Here is a tiny trained network, its code and every weight. The questions are about switching its units off for an input and a target symbol, where a switched-off unit gives its printed mean instead of its output.

import numpy as np


def w(rows, s, z=0):
    codes = np.array(rows[::2]) - 128.0
    scale = np.full(codes.shape[1], s)
    scale[-1] = z or s
    return codes * scale


def f(y):
    return np.maximum(y, 0)


def softmax(a):
    e = np.exp(a - a.max(-1, keepdims=True))
    return e / e.sum(-1, keepdims=True)


def log_softmax(a):
    a = a - a.max(-1, keepdims=True)
    return a - np.log(np.exp(a).sum(-1, keepdims=True))


def net(x, mask):
    ids = ['ΓΦΨΩβεζτ'.index(c) for c in x.split()]
    T = len(ids)
    res = E[ids] + P[:T]
    u = 0
    for l in range(2):
        r = res
        for j in range(3):
            rows = slice(2 * j, 2 * j + 2)
            q, k, v = (r @ M[l][rows].T for M in (Q, K, V))
            z = softmax(np.where(np.tri(T) > 0, q @ k.T / 2**0.5, -1e9)) @ v
            o = O[l][rows]
            res = res + np.where(mask[u + j], z, o[:, -1]) @ o[:, :-1]
        u += 3
        y = f(res @ A[l][:, :-1].T + A[l][:, -1])
        res = res + np.where(mask[u : u + 8], y, B[l][:, -1]) @ B[l][:, :-1]
        u += 8
    return log_softmax(res[-1] @ U[:, :-1].T + U[:, -1])


Q, K, V, O, A, B = {}, {}, {}, {}, {}, {}
E = w([
[121,230,124,142,108,70,67,132],'Γ',
[125,132,188,135,178,144,86,140],'Φ',
[149,89,86,255,157,84,114,73],'Ψ',
[146,165,180,101,64,168,131,162],'Ω',
[153,69,89,190,98,143,119,173],'β',
[132,83,129,107,112,55,63,131],'ε',
[136,93,95,35,145,95,109,203],'ζ',
[202,113,136,76,162,226,209,125],'τ',
],0.016)
P = w([
[136,191,118,117,133,150,168,196],'0',
[30,88,55,153,136,176,95,149],'1',
[78,54,85,120,104,164,122,84],'2',
[219,81,147,113,84,94,182,130],'3',
[177,97,76,112,88,173,73,166],'4',
[107,54,60,101,84,248,1,136],'5',
],0.007)
Q[0] = w([
[198,146,167,130,160,55,213,163],'L0H0',
[65,141,91,93,143,146,207,56],'L0H0',
[134,97,198,130,136,55,200,113],'L0H1',
[3,106,111,93,129,176,124,47],'L0H1',
[143,117,102,123,157,168,69,148],'L0H2',
[186,110,150,152,103,68,152,152],'L0H2',
],0.02)
K[0] = w([
[5,130,121,126,127,176,136,93],'L0H0',
[122,199,171,175,137,87,150,185],'L0H0',
[70,131,68,142,148,163,131,177],'L0H1',
[223,134,146,148,148,79,150,192],'L0H1',
[157,120,142,143,59,134,138,104],'L0H2',
[79,136,98,136,147,174,122,143],'L0H2',
],0.025)
V[0] = w([
[126,82,185,200,70,65,99,231],'L0H0',
[118,162,135,156,125,160,156,49],'L0H0',
[20,128,171,245,217,201,173,189],'L0H1',
[103,225,45,154,2,156,193,88],'L0H1',
[142,157,92,186,92,104,107,165],'L0H2',
[80,107,118,151,74,76,190,208],'L0H2',
],0.008)
O[0] = w([
[201,160,188,170,135,70,114,181,206],'L0H0',
[54,84,2,125,84,223,15,103,3],'L0H0',
[60,144,96,136,187,225,17,218,68],'L0H1',
[209,228,54,66,1,124,94,128,51],'L0H1',
[247,160,182,96,156,129,153,177,178],'L0H2',
[178,179,171,126,105,101,181,154,157],'L0H2',
],0.0049,0.0036)
A[0] = w([
[134,128,48,55,161,134,80,103,4],'L0N0',
[217,102,159,254,108,168,65,43,199],'L0N1',
[133,95,140,170,73,81,66,111,65],'L0N2',
[170,205,140,145,168,159,145,105,115],'L0N3',
[191,187,101,190,181,167,191,127,7],'L0N4',
[56,150,173,123,99,74,65,115,63],'L0N5',
[10,197,148,195,54,71,123,49,177],'L0N6',
[145,149,118,65,168,188,145,15,34],'L0N7',
],0.0064,0.0022)
B[0] = w([
[237,158,212,127,146,46,212,87,158],'L0N0',
[145,232,107,35,159,176,65,254,254],'L0N1',
[228,167,124,150,129,226,112,113,199],'L0N2',
[54,58,92,155,166,181,104,122,176],'L0N3',
[88,99,60,61,60,119,62,77,175],'L0N4',
[194,134,158,179,132,124,182,78,169],'L0N5',
[203,137,133,35,180,133,143,95,167],'L0N6',
[100,126,145,156,77,11,13,113,171],'L0N7',
],0.0058,0.0041)
Q[1] = w([
[209,91,148,51,163,104,125,195],'L1H0',
[91,78,82,163,143,42,254,117],'L1H0',
[148,97,118,113,130,89,113,125],'L1H1',
[100,100,149,69,104,133,107,172],'L1H1',
[72,142,144,174,74,94,108,155],'L1H2',
[65,130,45,168,99,87,192,40],'L1H2',
],0.014)
K[1] = w([
[143,17,137,44,104,60,70,168],'L1H0',
[64,222,81,134,188,58,158,106],'L1H0',
[139,146,144,156,135,145,176,111],'L1H1',
[155,135,99,170,148,123,128,82],'L1H1',
[157,140,118,131,152,107,125,190],'L1H2',
[86,247,87,139,193,64,137,97],'L1H2',
],0.015)
V[1] = w([
[124,114,190,150,92,64,9,46],'L1H0',
[206,117,158,247,104,202,126,118],'L1H0',
[135,39,233,86,18,191,105,142],'L1H1',
[158,29,1,203,105,130,221,192],'L1H1',
[138,143,181,43,162,189,173,80],'L1H2',
[185,135,77,98,205,100,85,96],'L1H2',
],0.012)
O[1] = w([
[159,62,129,253,97,145,144,90,136],'L1H0',
[90,128,34,188,139,169,249,189,121],'L1H0',
[68,58,97,136,74,98,173,209,139],'L1H1',
[253,18,145,70,113,218,103,169,5],'L1H1',
[60,138,97,139,118,132,108,62,188],'L1H2',
[151,92,126,77,223,96,137,64,203],'L1H2',
],0.007,0.003)
A[1] = w([
[85,111,215,99,59,120,232,109,116],'L1N0',
[91,75,67,64,113,155,90,77,153],'L1N1',
[137,161,208,173,139,254,117,81,253],'L1N2',
[98,154,99,163,63,185,77,142,31],'L1N3',
[96,151,173,128,142,124,201,38,180],'L1N4',
[155,93,166,72,180,195,194,125,122],'L1N5',
[159,98,130,100,139,137,133,243,34],'L1N6',
[158,59,139,143,101,99,173,70,20],'L1N7',
],0.0076,0.0025)
B[1] = w([
[194,97,54,121,171,76,70,162,200],'L1N0',
[96,91,139,145,114,159,254,99,241],'L1N1',
[116,113,51,182,104,78,96,166,215],'L1N2',
[210,134,65,157,137,112,76,182,176],'L1N3',
[81,36,148,117,96,145,154,82,205],'L1N4',
[91,141,94,180,124,118,58,138,215],'L1N5',
[93,132,228,121,130,164,197,42,253],'L1N6',
[94,175,85,81,147,138,208,199,199],'L1N7',
],0.0082,0.0054)
U = w([
[165,250,111,92,90,138,150,29,49],'Γ',
[41,138,153,121,145,163,59,140,190],'Φ',
[190,160,60,74,188,198,57,105,74],'Ψ',
[105,170,96,61,5,143,80,180,152],'Ω',
[168,178,171,69,118,219,149,144,82],'β',
[213,65,125,148,131,74,133,103,232],'ε',
[136,119,153,4,106,110,49,136,7],'ζ',
[100,86,35,9,91,195,108,70,251],'τ',
],0.0046,0.0017)

Each question gives the input, a string of symbols that net reads in full, and the target symbol t.
The units are the heads (2 rows each of Q, K, V and O) and the neurons (one row each of A and B). Each row of codes is followed by its name. A weight is (code - 128) times the scale printed after its matrix; where a second scale follows, it is the last column's (O, A, B and U).
mask holds one flag per unit, layer by layer, with each layer's heads first. A switched-off unit (its flag False) gives its mean, the last column of its rows in O or B, instead of its output. The means were averaged over made-up inputs and are rounded, as every weight is.
A unit's drop is (log p(t) with every unit on - log p(t) with that unit switched off) / (log p(t) with every unit on - log p(t) with every unit switched off).
The circuit of an input: a set's keep is (log p(t) with only the set's units on - log p(t) with every unit switched off) / (log p(t) with every unit on - log p(t) with every unit switched off). Starting from the 12 units with the biggest drops (on a tie, the unit counted first), units are removed one at a time, each time the one whose removal leaves the highest keep (on an exact tie, the one counted first), for as long as the keep stays at least 0.8.
circuit, biggest first: the units of the circuit, biggest drop first
top k neurons: the k neurons with the biggest drops, biggest first
top k neurons in layer l: the k neurons of layer l with the biggest drops, biggest first
heads that matter: for each layer, one digit per head in row order, 1 if its drop is at least 0.15 and else 0, layers parted by /
input Φ Γ ζ Γ, target ζ: heads that matter : 000 / 100
input Φ Ω ζ Ω, target ζ: heads that matter : 100 / 100
input τ Γ τ Γ ε, target τ: heads that matter : 101 / 001
input Φ ζ ε Φ, target ζ: circuit, biggest first : (L1H0 L0N2 L0H1 L0N5)
input Φ Φ τ Γ, target Φ: circuit, biggest first : (L0H1)
input Φ β τ Ψ ζ β, target ζ: heads that matter : 100 / 100
input Ω Ψ Ψ Ψ, target Ψ: circuit, biggest first : (L0N1 L0H1 L0H0 L1H1)
input Ψ Φ β ε ε ε, target ε: circuit, biggest first : (L1H0 L0H1)
input ε β ε Γ, target ε: circuit, biggest first : (L1H0 L0H1)
input Φ Γ β τ τ Ψ, target τ: top 2 neurons in layer 0 : (L0N1 L0N6)
input τ Γ Γ, target τ: circuit, biggest first : (L0H0 L0N6 L1H2)
input Ψ Ω Φ, target Ψ: heads that matter : 110 / 010
input Ω Φ τ τ, target τ: circuit, biggest first : (L1H2 L0N4)
input β ζ Γ Ψ, target ζ: circuit, biggest first : (L0N1 L1H0)
input β Ω β ε τ, target τ: top 2 neurons in layer 0 : (L0N4 L0N3)
input ε Γ ζ Φ, target ζ: heads that matter : 000 / 100
input τ τ Φ Φ, target τ: circuit, biggest first : (L0H0 L1H2)
input ζ τ ζ ζ, target τ: top neuron : (L1N1)
input ε τ β ε Ω, target ε: circuit, biggest first : (L1H0 L0H1)
input Γ Ω Ω, target Ω: circuit, biggest first : (L1H2 L0H1 L1N6)
input τ Φ Ω ζ Φ Ω, target ζ: heads that matter : 110 / 100
input Ψ Φ τ Φ, target τ: circuit, biggest first : (L0H0)
input β ε τ τ ε ε, target τ: top 2 neurons in layer 1 : (L1N7 L1N1)
input β ε Φ ε ε ζ, target ε: top 2 neurons : (L0N1 L1N0)
